Below is a small trained network, with its code and all its weights. Each question gives an input and a target symbol and asks what happens when units are switched off, that is, made to give their printed mean instead of their output.

import numpy as np


def w(rows, s, z=0):
    codes = np.array(rows[::2]) - 128.0
    scale = np.full(codes.shape[1], s)
    scale[-1] = z or s
    return codes * scale


def f(y):
    return np.maximum(y, 0)


def softmax(a):
    e = np.exp(a - a.max(-1, keepdims=True))
    return e / e.sum(-1, keepdims=True)


def log_softmax(a):
    a = a - a.max(-1, keepdims=True)
    return a - np.log(np.exp(a).sum(-1, keepdims=True))


def net(x, mask):
    ids = ['ΞΣΦαβγδεηθπτω'.index(c) for c in x.split()]
    T = len(ids)
    res = E[ids] + P[:T]
    u = 0
    for l in range(2):
        q, k, v = (res @ M[l].T for M in (Q, K, V))
        z = softmax(np.where(np.tri(T) > 0, q @ k.T / 4**0.5, -1e9)) @ v
        res = res + np.where(mask[u], z, O[l][:, -1]) @ O[l][:, :-1]
        u += 1
        y = f(res @ A[l][:, :-1].T + A[l][:, -1])
        res = res + np.where(mask[u : u + 16], y, B[l][:, -1]) @ B[l][:, :-1]
        u += 16
    return log_softmax(res[-1] @ U[:, :-1].T + U[:, -1])


Q, K, V, O, A, B = {}, {}, {}, {}, {}, {}
E = w([
[90,177,114,213,143,48],'Ξ',
[105,137,163,108,115,226],'Σ',
[152,75,106,85,202,223],'Φ',
[174,180,52,187,176,105],'α',
[63,108,182,199,205,114],'β',
[157,137,7,87,203,142],'γ',
[92,4,120,192,124,84],'δ',
[133,123,176,129,51,98],'ε',
[191,128,117,115,83,163],'η',
[176,153,159,237,198,181],'θ',
[135,207,151,181,100,161],'π',
[33,82,108,83,156,173],'τ',
[169,225,91,142,116,109],'ω',
],0.014)
P = w([
[2,212,116,195,253,178],'0',
[195,197,135,5,226,77],'1',
[194,197,146,10,221,61],'2',
[181,220,143,16,206,84],'3',
[178,225,138,19,208,97],'4',
[180,216,133,16,219,85],'5',
[182,215,158,20,200,84],'6',
[204,202,137,13,228,84],'7',
[219,186,138,14,239,65],'8',
[204,191,133,21,221,40],'9',
[222,184,124,27,223,49],'10',
],0.0049)
Q[0] = w([
[155,130,73,189,150,165],'0.h0',
[167,85,64,27,54,48],'0.h0',
[252,29,158,145,11,66],'0.h0',
[101,179,101,86,12,129],'0.h0',
],0.021)
K[0] = w([
[132,91,149,160,175,123],'0.h0',
[177,71,77,121,132,119],'0.h0',
[163,4,122,207,91,108],'0.h0',
[196,125,158,123,121,89],'0.h0',
],0.033)
V[0] = w([
[74,243,132,91,145,131],'0.h0',
[97,200,130,97,145,131],'0.h0',
[173,21,90,252,74,135],'0.h0',
[90,243,139,56,166,121],'0.h0',
],0.0042)
O[0] = w([
[212,52,193,104,80,15,228],'0.h0',
[179,77,172,119,100,57,197],'0.h0',
[5,252,19,142,150,207,1],'0.h0',
[239,39,225,116,96,19,248],'0.h0',
],0.0034,0.0036)
A[0] = w([
[62,238,62,55,54,177,102],'0.n0',
[125,140,98,68,81,206,1],'0.n1',
[110,152,181,88,184,148,73],'0.n2',
[186,154,172,159,77,165,129],'0.n3',
[105,100,106,170,83,164,33],'0.n4',
[182,172,98,130,65,128,116],'0.n5',
[164,182,147,28,124,150,61],'0.n6',
[120,137,201,127,160,158,113],'0.n7',
[148,66,143,57,26,156,89],'0.n8',
[114,193,81,60,103,91,73],'0.n9',
[94,155,95,88,39,111,71],'0.n10',
[92,114,105,55,92,146,97],'0.n11',
[84,70,135,141,36,100,109],'0.n12',
[170,156,86,75,40,123,44],'0.n13',
[147,131,45,26,66,133,21],'0.n14',
[92,96,165,143,3,110,93],'0.n15',
],0.012,0.007)
B[0] = w([
[140,121,73,5,129,152,151],'0.n0',
[195,130,58,146,76,50,131],'0.n1',
[168,100,133,144,79,117,178],'0.n2',
[60,158,39,90,79,112,238],'0.n3',
[188,105,133,60,131,91,129],'0.n4',
[103,117,170,85,195,123,232],'0.n5',
[196,111,146,174,132,66,253],'0.n6',
[137,111,58,150,39,110,201],'0.n7',
[141,120,177,138,144,65,184],'0.n8',
[182,105,140,102,124,121,184],'0.n9',
[67,137,154,125,162,176,134],'0.n10',
[153,105,81,99,104,96,144],'0.n11',
[121,153,144,129,167,181,139],'0.n12',
[163,41,126,161,108,137,173],'0.n13',
[84,216,56,186,55,147,152],'0.n14',
[195,152,38,139,157,163,142],'0.n15',
],0.018,0.0043)
Q[1] = w([
[115,142,162,149,107,145],'1.h0',
[154,99,48,134,160,91],'1.h0',
[126,230,253,142,54,253],'1.h0',
[180,139,168,122,95,161],'1.h0',
],0.067)
K[1] = w([
[101,134,134,99,112,114],'1.h0',
[43,88,162,127,166,180],'1.h0',
[255,123,103,90,96,3],'1.h0',
[118,143,95,145,150,47],'1.h0',
],0.046)
V[1] = w([
[182,104,61,52,165,205],'1.h0',
[120,250,146,67,116,115],'1.h0',
[103,99,150,82,196,49],'1.h0',
[58,64,182,61,57,147],'1.h0',
],0.017)
O[1] = w([
[156,113,4,146,155,131,207],'1.h0',
[165,186,101,37,85,102,2],'1.h0',
[57,177,139,158,180,40,118],'1.h0',
[83,18,130,38,100,86,3],'1.h0',
],0.013,0.0077)
A[1] = w([
[134,146,186,218,67,142,113],'1.n0',
[75,20,131,116,131,229,59],'1.n1',
[112,120,214,97,89,180,8],'1.n2',
[148,138,150,50,100,155,89],'1.n3',
[115,86,57,126,145,187,83],'1.n4',
[138,134,197,109,147,227,111],'1.n5',
[177,145,227,84,77,169,107],'1.n6',
[176,188,88,86,149,76,175],'1.n7',
[127,227,107,100,106,103,78],'1.n8',
[166,172,151,93,211,165,126],'1.n9',
[175,179,178,141,79,133,102],'1.n10',
[13,88,111,99,187,69,142],'1.n11',
[2,161,109,97,179,193,109],'1.n12',
[163,141,76,87,181,159,115],'1.n13',
[35,118,136,28,229,104,85],'1.n14',
[61,30,125,177,137,181,103],'1.n15',
],0.0083,0.011)
B[1] = w([
[91,128,58,75,151,57,200],'1.n0',
[198,210,113,175,79,44,191],'1.n1',
[202,111,187,161,124,180,144],'1.n2',
[149,200,126,161,112,114,149],'1.n3',
[147,98,208,121,150,90,178],'1.n4',
[66,87,106,135,99,96,158],'1.n5',
[12,161,76,142,147,96,178],'1.n6',
[21,97,212,195,86,204,251],'1.n7',
[190,71,146,107,177,72,200],'1.n8',
[179,146,72,98,101,109,187],'1.n9',
[186,129,133,74,173,193,194],'1.n10',
[139,227,171,7,93,185,200],'1.n11',
[120,96,194,208,112,218,142],'1.n12',
[90,103,117,121,78,94,192],'1.n13',
[195,69,76,219,132,122,158],'1.n14',
[64,79,107,70,213,160,212],'1.n15',
],0.013,0.017)
U = w([
[110,213,136,73,118,92,29],'Ξ',
[144,172,113,89,47,77,140],'Σ',
[152,106,116,100,125,126,94],'Φ',
[185,220,116,104,128,149,218],'α',
[72,138,115,84,106,112,1],'β',
[108,187,113,170,95,138,119],'γ',
[102,163,131,89,126,187,147],'δ',
[168,156,114,89,53,185,235],'ε',
[89,119,125,78,37,141,91],'η',
[108,174,48,80,77,146,161],'θ',
[95,236,130,82,40,148,163],'π',
[142,134,135,2,88,139,142],'τ',
[143,165,212,102,91,115,133],'ω',
],0.005,0.0041)

Each question gives the input, a string of symbols that net reads in full, and the target symbol t.
The units are the heads (4 rows each of Q, K, V and O) and the neurons (one row each of A and B). Each row of codes is followed by its name. A weight is (code - 128) times the scale printed after its matrix; where a second scale follows, it is the last column's (O, A, B and U).
mask holds one flag per unit, layer by layer, with each layer's heads first. A switched-off unit (its flag False) gives its mean, the last column of its rows in O or B, instead of its output. The means were averaged over made-up inputs and are rounded, as every weight is.
A unit's drop is (log p(t) with every unit on - log p(t) with that unit switched off) / (log p(t) with every unit on - log p(t) with every unit switched off).
unit that matters most: the unit with the biggest drop
top k neurons: the k neurons with the biggest drops, biggest first
k most important neurons of layer l: the k neurons of layer l with the biggest drops, biggest first
input π Φ ω ω, target π: unit that matters most => 1.h0
input α γ α η α, target α: top 2 neurons => (1.n10, 1.n9)
input Ξ Ξ ε, target Ξ: 2 most important neurons of layer 1 => (1.n6, 1.n0)
input Φ π π ω δ Φ β ε ε, target ε: top 2 neurons => (0.n0, 1.n14)
input ε ε π ω Φ, target ε: top 2 neurons => (0.n15, 0.n6)
input Σ β γ γ, target Σ: top 4 neurons => (1.n1, 0.n7, 0.n6, 1.n7)
input ε Σ β τ Ξ Σ, target ε: 2 most important neurons of layer 0 => (0.n15, 0.n6)
input α δ β ω θ τ Ξ η, target η: top 3 neurons => (0.n0, 0.n6, 1.n7)
input π ε β Φ β β, target π: 2 most important neurons of layer 1 => (1.n6, 1.n3)
input π π θ Φ Ξ δ γ γ, target γ: top 2 neurons => (0.n5, 0.n14)
input θ θ ω α Ξ ε Σ, target θ: top 2 neurons => (1.n6, 1.n0)
input γ Σ ε Σ Ξ π, target γ: top 2 neurons => (1.n7, 1.n11)
input α η ω ω γ δ Σ ω Ξ π π, target π: 3 most important neurons of layer 0 => (0.n3, 0.n13, 0.n7)
input γ π Ξ Ξ ω, target γ: most important neuron of layer 0 => (0.n3)
input ω τ γ, target ω: top 2 neurons => (1.n7, 1.n8)
input θ π η Φ Ξ η γ θ τ Φ, target θ: top 3 neurons => (1.n6, 1.n0, 1.n5)
input θ γ η ω π π α, target θ: top 2 neurons => (1.n6, 1.n5)
input π π ε, target π: top 2 neurons => (1.n6, 1.n3)
input ε α ω ε ω Ξ β β, target ε: 2 most important neurons of layer 0 => (0.n15, 0.n6)
input τ α η α β δ, target δ: 3 most important neurons of layer 0 => (0.n3, 0.n7, 0.n6)
input ω π ε π τ ε, target ω: most important neuron of layer 1 => (1.n7)
input ω β β Ξ ω, target ω: 2 most important neurons of layer 1 => (1.n7, 1.n8)
input Φ θ β, target Φ: 2 most important neurons of layer 1 => (1.n15, 1.n4)
